(in the rows, 128 means zero)
Each row is followed by its class. Each block has new classes.
[119 147 127 193 144 156 124 139 141 124 137 132 167 134 118 161 141 101
 144 116 120 130 188 125 132 151 151 114] -> (66)
[115 126 145 210 131 179 128 127 152 133 122 124 155 116 125 192 136 103
 161 138 134 124 162 115 148 167 160 113] -> (60)
[ 98 130 128 160 136 160 124 128 135 119 141 142 152 128 108 148 150  93
 151 137 130 123 195 121 150 128 130 118] -> (48)
[116 141 127 208 136 197 135 135 184 108 131 135 167 131 123 129 143  95
 155 108 115 131 194 125 144 135 158 119] -> (41)
[131 137 129 176 130 175 121 130 132 139 118 147 140 130 120 145 127 116
 143 120 120 136 196 115 134 150 150 119] -> (59)
[122 148 152 162 125 179 120 133 128 145 134 138 151 123 123 126 151 104
 142 120 129 125 199 125 134 152 134 162] -> (59)
[116 115 118 181 138 154 104 131 123 134 142 135 137 123 141 143 134  99
 150 129 133 132 195 115 141 131 136  90] -> (41)
[121 133 113 168 129 170 129 133 134 145 121 150 165 114 110 138 141  81
 136 126 136 118 209 128 121 133 161 117] -> (60)
[118 156 135 160 131 146 106 117 127 136 111 137 143 138 111 128 147 120
 146 123 130 120 160 126 129 137 148 102] -> (41)
[116 165 118 198 115  97 139 130 150 153 127 142 157 136 134 148 155 112
 134 119 117 150 194 133 156 134 123 111] -> (41)
[107 128 139 205 117 183  92 132 145 110 115 131 141 121 141 151 160  69
 141 135 116 119 191 119 140 135 152 106] -> (48)
[110 122 125 170 135 188 117 136 141 112 119 160 165 128 131 149 134  82
 137 138 129 137 237 118 128 133 153 101] -> (41)
[125 127 132 156 121 191 103 136 102 106 118 124 145 127 128 146 158 113
 152 126 123 130 223 121 161 138 133 104] -> (48)
[104 127 131 169 130 138 117 127 143 146  77 146 156 118 136 130 131  91
 143 132 130 131 175 118 142 137 150 116] -> (60)
[115 141 154 182 138 209 139 126 149 112 124 161 154 123 127 160 161 104
  88 146 124 121 252 123 119 132 150 123] -> (60)
[119 146 128 164 125 193 111 138 150 113 117 146 171 137 132 150 147  84
 170 125 129 123 193 137 140 146 147 115] -> (41)
[130 145 139 192 115 198 190 136 138 143 120 131 139 128 140 148 140 112
 149 123 102 127 205 115 135 141 144 129] -> (59)
[114 141 119 171  97 174 114 101 155 138 119 146 161 137  97 141 146  87
 152 126 125 134 145 110 168 136 140 112] -> (54)
[120 134 147 147 131 214 104 135 154 119 116 120 167 120 124 139 166 110
 148 126 140 126 184 129 147 164 144 104] -> (66)
[116 151 133 196 165 211 136 133 146 114 129 168 157 122 121 146 153  93
 131 117 119 107 202 112 102 135 149 100] -> (41)
[118 161 119 197 126 157 130 126 138 131 124 147 151 132 119 142 138 105
 134 128 143 134 218 113 129 131 183 110] -> (63)

Each row is followed by its class. Each block has new classes.
[132 134 132 124 131 125 130 127 129 133 134 128 122 136 123 126 123 132
 129 131 131 119 127 136 121 127 131 127] -> <30>
[128 130 128 129 127 130 124 130 124 131 136 129 128 133 130 132 128 133
 126 128 132 122 126 126 131 129 131 132] -> <30>
[130 128 123 118 127 125 127 126 131 129 117 131 122 134 119 127 130 128
 128 129 125 135 136 147 142 125 124 109] -> <36>
[130 129 126 126 114 129 126 125 126 134 124 129 130 130 122 126 125 122
 126 134 124 126 130 125 120 121 129 133] -> <41>
[122 117 135 112 132 129 133 130 119 131 140 120 140 128 120 134 131 135
 127 129 136 116 120 122 120 131 141 129] -> <30>
[114 134 121 117 134 117 124 129 132 141 108 144 128 131 159 124 126 142
 117 124 115 146 131 145 160 139 124 115] -> <36>
[118 127 140 135 127 132 130 125 113 128 138 121 141 123 145 133 124 128
 124 128 128 124 123 112 130 145 126 132] -> <30>
[138 131 119 124 130 122 127 132 130 125 131 135 119 126 128 127 146 133
 129 120 126 123 134 139 133 125 131 132] -> <36>
[140 130 128 117 128 127 130 127 130 122 133 133 119 130 114 126 134 145
 132 125 129 114 124 153 134 121 134 125] -> <36>
[128 127 123 121 137 126 128  97 128 133 124 133 134 128 110 129 132 120
 128 131 132 136 124 121 107 121 133 147] -> <41>
[128 127 130 120 136 120 129 130 127 128 135 132 128 131 117 122 129 129
 123 134 129 130 118 134 118 124 135 137] -> <41>
[137 126 118 123 123 134 125 129 130 127 125 126 124 133 124 124 131 126
 130 127 129 130 134 137 132 125 110 116] -> <36>
[133 127 115 105 142 116 126 133 127 136 117 133 124 137 131 119 133 140
 126 131 122 147 138 157 133 126 133 115] -> <36>
[134 124 122 111 135 129 130 129 132 124 125 136 126 123 119 124 135 136
 131 124 127 124 126 139 137 121 136 133] -> <36>
